metet: [ 11  66 -34  78  60]
Ritig: [  72   66  -34   54 -103]
Fom: [ 73  45 -58  73  45]
larig: [ 24  45 -58  10   6]
howmany Fom: [73] : 2
howmany metet: [11] : 1

Guzi: [  8  30  58   0 -30   2  30  30   8  17 -26  17   8]
roz: [  9   2  76 -40 -30  16 -69 -11 -14 -53  22   6 -18]
zek: [-33  -2 -15  70  96 -16 -47 -34 -11 -38  65  -6 -11]
vemi: [ -6  18  34   1 -51  11  43  82  17  27 -36  25   5]
mepe: [-37 -35  14   4  14  14  14  -8 -33 -37 -26 -34  13]
tisu: [ 37  26 -44  20   5  45  -4 -27  30  -1  28  28  57]
bikis: [  9  -7  25  10  80  10 -83 -57 -16 -58  80  -9  -7]
fovo: [  8   5   4 -12   4   4  24   7   4  -7 -26  15  15]
howmany fovo: [5] : 1
howmany tisu: [5] : 1
howmany Guzi: [8] : 3
howmany mepe: [13] : 1
howmany Guzi: [7] : 0
howmany bikis: [80] : 2

sugo: [-41 -92 -92 -41 -41 -41  20 -41]
gasev: [-58   6 -58 -41  43  25 -45 -33]
poz: [ -54 -101    3   24  -35   -4  -42  -37]
Teza: [ 26 -91  57 -41 -33   8  12  66]
Dodob: [ 31 -52 -52  15  40 -52  25 -40]
zez: [-31 101 -59   6 -12  14  -4 -51]
howmany Dodob: [25] : 1
howmany sugo: [-92] : 2
howmany Teza: [-41] : 1
howmany sugo: [-40] : 0

teg: [-23   0 -79  13  12   0   0]
guve: [ 0  0  0  0 24  0 24]
bapa: [  8  28  28 -39 -30   1  37]
Mas: [ 60   0  51   0  67 104 -50]
howmany guve: [0] : 5
howmany bapa: [28] : 2

zirek: [  0  -1 -96 -57 -13 -21 -13   6  20 -25  14 -13 -13 -30]
gakuf: [ 31  -1 -56 -26 -20 -75  -1  38 -56   0 -62  13   4  -1]
dasam: [ 20 -15 -80 -38 -80 -55   8 -55   1 -80  45 -93 -80 -20]
gopok: [-10  -4 107  68  39  13  -7   2 -29  10 -10  14  17  41]
Duvo: [ 24  -5  -1   0   0   9   6 -29 -41   0 -39 -26 -34 -11]
fadu: [ 24  -5  -1   0   0   9   6 -29 -41 -30 -39 -26 -34 -11]
howmany dasam: [-80] : 4
howmany zirek: [-13] : 4
howmany gakuf: [-56] : 2

